Here is a tiny trained network, its code and every weight. The questions are about switching its units off for an input and a target symbol, where a switched-off unit gives its printed mean instead of its output.

import numpy as np


def w(rows, s, z=0):
    codes = np.array(rows[::2]) - 128.0
    scale = np.full(codes.shape[1], s)
    scale[-1] = z or s
    return codes * scale


def norm(h):
    return h / np.sqrt((h * h).mean(-1, keepdims=True) + 1e-5)


def f(y):
    return np.maximum(y, 0)


def softmax(a):
    e = np.exp(a - a.max(-1, keepdims=True))
    return e / e.sum(-1, keepdims=True)


def log_softmax(a):
    a = a - a.max(-1, keepdims=True)
    return a - np.log(np.exp(a).sum(-1, keepdims=True))


def net(x, mask):
    ids = ['Φαγδζηξσψω'.index(c) for c in x.split()]
    T = len(ids)
    res = E[ids] + P[:T]
    q, k, v = (norm(res) @ M[0].T for M in (Q, K, V))
    z = softmax(np.where(np.tri(T) > 0, q @ k.T / 4**0.5, -1e9)) @ v
    res = res + np.where(mask[0], z, O[0][:, -1]) @ O[0][:, :-1]
    y = f(norm(res) @ A[0][:, :-1].T + A[0][:, -1])
    res = res + np.where(mask[1:13], y, B[0][:, -1]) @ B[0][:, :-1]
    return log_softmax(norm(res)[-1] @ U[:, :-1].T + U[:, -1])


Q, K, V, O, A, B = {}, {}, {}, {}, {}, {}
E = w([
[63,95,125,90,147],'Φ',
[64,85,119,102,138],'α',
[73,113,74,92,145],'γ',
[75,75,182,110,125],'δ',
[250,156,214,74,104],'ζ',
[97,97,113,119,82],'η',
[134,189,96,116,124],'ξ',
[127,177,120,109,88],'σ',
[131,128,94,165,94],'ψ',
[108,88,81,153,179],'ω',
],0.024)
P = w([
[74,172,129,167,84],'0',
[97,166,125,164,80],'1',
[116,165,131,151,79],'2',
[128,146,125,132,84],'3',
[139,138,119,122,88],'4',
[154,132,119,111,89],'5',
[169,126,117,102,92],'6',
[179,120,117,90,94],'7',
[193,110,116,81,89],'8',
[204,102,118,73,95],'9',
[216,97,121,64,94],'10',
[231,88,133,54,98],'11',
[240,84,131,46,100],'12',
[254,87,122,35,101],'13',
],0.0089)
Q[0] = w([
[126,95,128,87,175],'head 0',
[199,155,148,252,238],'head 0',
[109,127,131,81,46],'head 0',
[138,107,95,84,86],'head 0',
],0.019)
K[0] = w([
[129,117,146,70,110],'head 0',
[34,168,138,158,131],'head 0',
[249,124,115,139,138],'head 0',
[221,87,193,69,186],'head 0',
],0.016)
V[0] = w([
[114,104,207,89,124],'head 0',
[89,73,141,167,38],'head 0',
[188,85,135,244,130],'head 0',
[111,90,178,124,208],'head 0',
],0.011)
O[0] = w([
[84,168,162,188,19,165],'head 0',
[213,63,88,78,68,225],'head 0',
[183,104,92,192,129,3],'head 0',
[2,33,52,185,132,19],'head 0',
],0.01,0.0046)
A[0] = w([
[143,252,196,83,88,52],'neuron 0',
[185,120,198,219,70,115],'neuron 1',
[102,121,202,200,130,75],'neuron 2',
[115,55,185,175,78,1],'neuron 3',
[92,166,130,118,103,151],'neuron 4',
[92,74,107,120,219,194],'neuron 5',
[115,121,158,81,145,182],'neuron 6',
[170,44,184,103,96,127],'neuron 7',
[137,55,149,105,197,148],'neuron 8',
[191,165,82,162,123,242],'neuron 9',
[100,82,128,183,72,83],'neuron 10',
[199,76,156,108,231,149],'neuron 11',
],0.013,0.0053)
B[0] = w([
[136,1,131,137,177,255],'neuron 0',
[153,238,148,66,148,173],'neuron 1',
[140,100,69,24,65,141],'neuron 2',
[166,103,5,148,106,154],'neuron 3',
[179,175,115,115,200,206],'neuron 4',
[114,117,119,145,200,199],'neuron 5',
[119,180,174,220,43,248],'neuron 6',
[93,134,72,102,174,243],'neuron 7',
[131,113,32,126,168,184],'neuron 8',
[31,118,125,192,138,202],'neuron 9',
[189,107,160,208,150,172],'neuron 10',
[173,169,107,229,117,192],'neuron 11',
],0.0099,0.007)
U = w([
[62,108,213,150,100,252],'Φ',
[106,65,96,196,25,121],'α',
[68,194,112,42,197,110],'γ',
[169,106,101,17,53,118],'δ',
[194,102,225,30,162,180],'ζ',
[246,155,77,165,130,170],'η',
[129,38,67,216,218,117],'ξ',
[158,92,178,130,255,73],'σ',
[142,187,166,156,107,187],'ψ',
[102,61,106,128,161,44],'ω',
],0.0094,0.0025)

Each question gives the input, a string of symbols that net reads in full, and the target symbol t.
The units are the heads (4 rows each of Q, K, V and O) and the neurons (one row each of A and B). Each row of codes is followed by its name. A weight is (code - 128) times the scale printed after its matrix; where a second scale follows, it is the last column's (O, A, B and U).
mask holds one flag per unit, heads first, then neurons. A switched-off unit (its flag False) gives its mean, the last column of its rows in O or B, instead of its output. The means were averaged over made-up inputs and are rounded, as every weight is.
A unit's drop is (log p(t) with every unit on - log p(t) with that unit switched off) / (log p(t) with every unit on - log p(t) with every unit switched off).
The circuit of an input: a set's keep is (log p(t) with only the set's units on - log p(t) with every unit switched off) / (log p(t) with every unit on - log p(t) with every unit switched off). Starting from the 12 units with the biggest drops (on a tie, the unit counted first), units are removed one at a time, each time the one whose removal leaves the highest keep (on an exact tie, the one counted first), for as long as the keep stays at least 0.8.
circuit, biggest first: the units of the circuit, biggest drop first
unit that matters most: the unit with the biggest drop
top k neurons: the k neurons with the biggest drops, biggest first
drop of u: that unit's drop, to one decimal
input γ γ γ δ δ η ψ α Φ Φ η ψ δ α, target η: circuit, biggest first => (head 0; neuron 11)
input γ ω γ ζ Φ Φ ξ Φ ξ γ, target γ: top 3 neurons => (neuron 4; neuron 11; neuron 6)
input ξ ψ Φ γ, target η: circuit, biggest first => (head 0; neuron 11)
input ψ Φ δ ω Φ ω Φ γ γ Φ σ ψ Φ, target η: circuit, biggest first => (head 0; neuron 11)
input ω δ δ γ η α γ ψ ω ζ ψ, target ψ: circuit, biggest first => (neuron 1; head 0)
input Φ σ γ σ γ Φ δ γ η Φ η ξ α, target σ: top 2 neurons => (neuron 0; neuron 9)
input ξ γ σ σ Φ δ γ σ α Φ, target ζ: circuit, biggest first => (head 0; neuron 0; neuron 6)
input ψ γ δ γ η Φ Φ ξ Φ, target σ: circuit, biggest first => (head 0; neuron 0; neuron 11)
input Φ ψ Φ α ψ ψ ω σ, target ξ: circuit, biggest first => (neuron 9; head 0)
input ζ α γ δ ζ η γ Φ η η ξ, target ξ: circuit, biggest first => (neuron 0; neuron 9)
input Φ Φ ψ α ξ δ Φ η η γ γ Φ, target γ: circuit, biggest first => (neuron 0)
input γ Φ γ γ ω η ζ ψ η Φ γ Φ, target Φ: circuit, biggest first => (head 0; neuron 6)
input α ζ δ Φ Φ σ, target σ: top 2 neurons => (neuron 0; neuron 6)
input Φ ψ Φ, target η: top 2 neurons => (neuron 11; neuron 0)
input γ σ γ η η α ξ η ψ γ ζ η γ δ, target δ: unit that matters most => neuron 2
input Φ Φ Φ Φ ζ ξ, target ξ: top 3 neurons => (neuron 0; neuron 9; neuron 6)
input Φ Φ ξ γ δ Φ δ δ ζ ω Φ Φ γ, target γ: top 4 neurons => (neuron 4; neuron 11; neuron 10; neuron 9)
input σ Φ η γ ω σ γ η η γ γ δ, target α: top 2 neurons => (neuron 3; neuron 10)
input ξ γ Φ Φ γ α γ γ σ σ ζ η ξ η, target η: top 2 neurons => (neuron 10; neuron 1)
input σ γ ψ α σ α, target ζ: top neuron => (neuron 0)
input σ γ δ δ Φ Φ ζ Φ Φ, target Φ: circuit, biggest first => (head 0; neuron 7)
input Φ ξ ξ η δ γ δ Φ σ Φ ψ γ Φ Φ, target γ: top 4 neurons => (neuron 0; neuron 7; neuron 10; neuron 3)
input η ξ δ Φ σ Φ ζ α, target α: drop of neuron 1 => 0.5
input ψ ψ σ Φ α γ ω σ Φ Φ σ η, target ζ: drop of head 0 => 0.9
input ψ σ Φ γ γ η η σ η γ η Φ γ, target δ: drop of head 0 => 0.4
input Φ γ Φ Φ σ Φ ψ α, target η: drop of neuron 0 => 0.1
input δ δ ψ ψ Φ σ ψ ω δ δ Φ, target α: top neuron => (neuron 0)
